Below is a small trained network, with its code and all its weights. Each question gives an input and a target symbol and asks what happens when units are switched off, that is, made to give their printed mean instead of their output.

import numpy as np


def w(rows, s, z=0):
    codes = np.array(rows[::2]) - 128.0
    scale = np.full(codes.shape[1], s)
    scale[-1] = z or s
    return codes * scale


def f(y):
    return np.maximum(y, 0)


def softmax(a):
    e = np.exp(a - a.max(-1, keepdims=True))
    return e / e.sum(-1, keepdims=True)


def log_softmax(a):
    a = a - a.max(-1, keepdims=True)
    return a - np.log(np.exp(a).sum(-1, keepdims=True))


def net(x, mask):
    ids = ['ΓΨΩαδεζηθλμξπστφ'.index(c) for c in x.split()]
    T = len(ids)
    res = E[ids] + P[:T]
    r = res
    for j in range(2):
        rows = slice(3 * j, 3 * j + 3)
        q, k, v = (r @ M[0][rows].T for M in (Q, K, V))
        z = softmax(np.where(np.tri(T) > 0, q @ k.T / 3**0.5, -1e9)) @ v
        o = O[0][rows]
        res = res + np.where(mask[j], z, o[:, -1]) @ o[:, :-1]
    y = f(res @ A[0][:, :-1].T + A[0][:, -1])
    res = res + np.where(mask[2:6], y, B[0][:, -1]) @ B[0][:, :-1]
    return log_softmax(res[-1] @ U[:, :-1].T + U[:, -1])


Q, K, V, O, A, B = {}, {}, {}, {}, {}, {}
E = w([
[55,170,106],'Γ',
[69,141,63],'Ψ',
[252,101,118],'Ω',
[89,200,140],'α',
[131,153,65],'δ',
[56,153,161],'ε',
[28,115,169],'ζ',
[42,148,150],'η',
[122,103,27],'θ',
[30,112,175],'λ',
[119,144,64],'μ',
[104,218,126],'ξ',
[106,55,63],'π',
[32,119,170],'σ',
[150,144,219],'τ',
[93,206,141],'φ',
],0.018)
P = w([
[223,253,85],'0',
[168,209,100],'1',
[134,172,111],'2',
[115,146,118],'3',
[99,123,126],'4',
[90,105,129],'5',
[83,88,134],'6',
[75,74,138],'7',
[70,61,142],'8',
[69,48,149],'9',
[62,39,148],'10',
[54,25,150],'11',
],0.011)
Q[0] = w([
[148,129,136],'H0',
[160,108,116],'H0',
[118,138,135],'H0',
[211,96,76],'H1',
[180,142,253],'H1',
[152,67,158],'H1',
],0.044)
K[0] = w([
[162,125,146],'H0',
[152,109,128],'H0',
[130,134,133],'H0',
[202,74,71],'H1',
[178,116,253],'H1',
[128,79,155],'H1',
],0.042)
V[0] = w([
[165,67,80],'H0',
[156,152,140],'H0',
[131,255,217],'H0',
[79,237,192],'H1',
[81,70,92],'H1',
[185,93,114],'H1',
],0.0095)
O[0] = w([
[98,44,157,99],'H0',
[165,133,103,53],'H0',
[238,254,35,18],'H0',
[87,11,146,95],'H1',
[216,217,76,251],'H1',
[105,160,148,55],'H1',
],0.0083,0.0024)
A[0] = w([
[85,162,194,253],'N0',
[174,51,127,143],'N1',
[171,160,131,57],'N2',
[127,196,254,17],'N3',
],0.022,0.0046)
B[0] = w([
[181,168,67,253],'N0',
[226,61,153,221],'N1',
[124,81,171,201],'N2',
[33,237,255,151],'N3',
],0.015,0.0041)
U = w([
[145,106,130,39],'Γ',
[146,106,133,39],'Ψ',
[143,106,138,45],'Ω',
[151,108,131,31],'α',
[147,107,129,45],'δ',
[46,18,167,225],'ε',
[149,110,132,49],'ζ',
[151,115,127,39],'η',
[115,118,180,111],'θ',
[254,198,32,237],'λ',
[146,108,130,40],'μ',
[151,110,129,49],'ξ',
[37,91,114,254],'π',
[154,110,128,31],'σ',
[234,123,141,66],'τ',
[148,104,131,28],'φ',
],0.0091,0.0068)

Each question gives the input, a string of symbols that net reads in full, and the target symbol t.
The units are the heads (3 rows each of Q, K, V and O) and the neurons (one row each of A and B). Each row of codes is followed by its name. A weight is (code - 128) times the scale printed after its matrix; where a second scale follows, it is the last column's (O, A, B and U).
mask holds one flag per unit, heads first, then neurons. A switched-off unit (its flag False) gives its mean, the last column of its rows in O or B, instead of its output. The means were averaged over made-up inputs and are rounded, as every weight is.
A unit's drop is (log p(t) with every unit on - log p(t) with that unit switched off) / (log p(t) with every unit on - log p(t) with every unit switched off).
The circuit of an input: a set's keep is (log p(t) with only the set's units on - log p(t) with every unit switched off) / (log p(t) with every unit on - log p(t) with every unit switched off). Starting from all 6 units, units are removed one at a time, each time the one whose removal leaves the highest keep (on an exact tie, the one counted first), for as long as the keep stays at least 0.8.
units of the circuit, in order: the units of the circuit, biggest drop first
unit that matters most: the unit with the biggest drop
top k neurons: the k neurons with the biggest drops, biggest first
heads that matter: for each layer, one digit per head in row order, 1 if its drop is at least 0.15 and else 0, layers parted by /
drop of u: that unit's drop, to one decimal
input ζ Γ λ Γ δ Ω ξ τ θ Ω, target τ: unit that matters most -> N1
input θ θ Γ θ Ψ, target λ: units of the circuit, in order -> (H1 H0)
input Ψ θ Ψ, target π: units of the circuit, in order -> (H1 N1)
input θ θ Ω Γ η ε, target λ: heads that matter -> 00
input Ψ δ μ θ σ Ω δ Γ Γ δ η, target λ: heads that matter -> 00
input θ Γ Ψ θ, target π: units of the circuit, in order -> (H1 H0 N1)
input η Ω Γ Ψ Ψ Γ θ Ψ λ ξ μ, target λ: heads that matter -> 01
input μ α θ θ α Ψ, target λ: heads that matter -> 11
input μ μ θ θ δ δ Ω θ Γ, target λ: top 3 neurons -> (N0 N2 N3)
input θ θ Ω θ θ θ δ θ μ φ, target λ: top 2 neurons -> (N0 N2)
input φ θ θ, target π: units of the circuit, in order -> (H0 H1 N1)
input θ ξ θ ε Γ, target λ: top 2 neurons -> (N2 N3)
input δ μ Ψ δ Ψ θ α, target λ: top 2 neurons -> (N0 N2)
input π θ Γ θ θ θ Ψ θ ξ, target λ: top neuron -> (N0)
input Ψ Ψ θ θ Ω σ θ, target ε: drop of N0 -> 0.5
input ξ θ μ η, target λ: drop of H0 -> 0.2
input σ Γ Γ θ η π θ θ Ψ θ ξ, target λ: drop of H0 -> 0.2
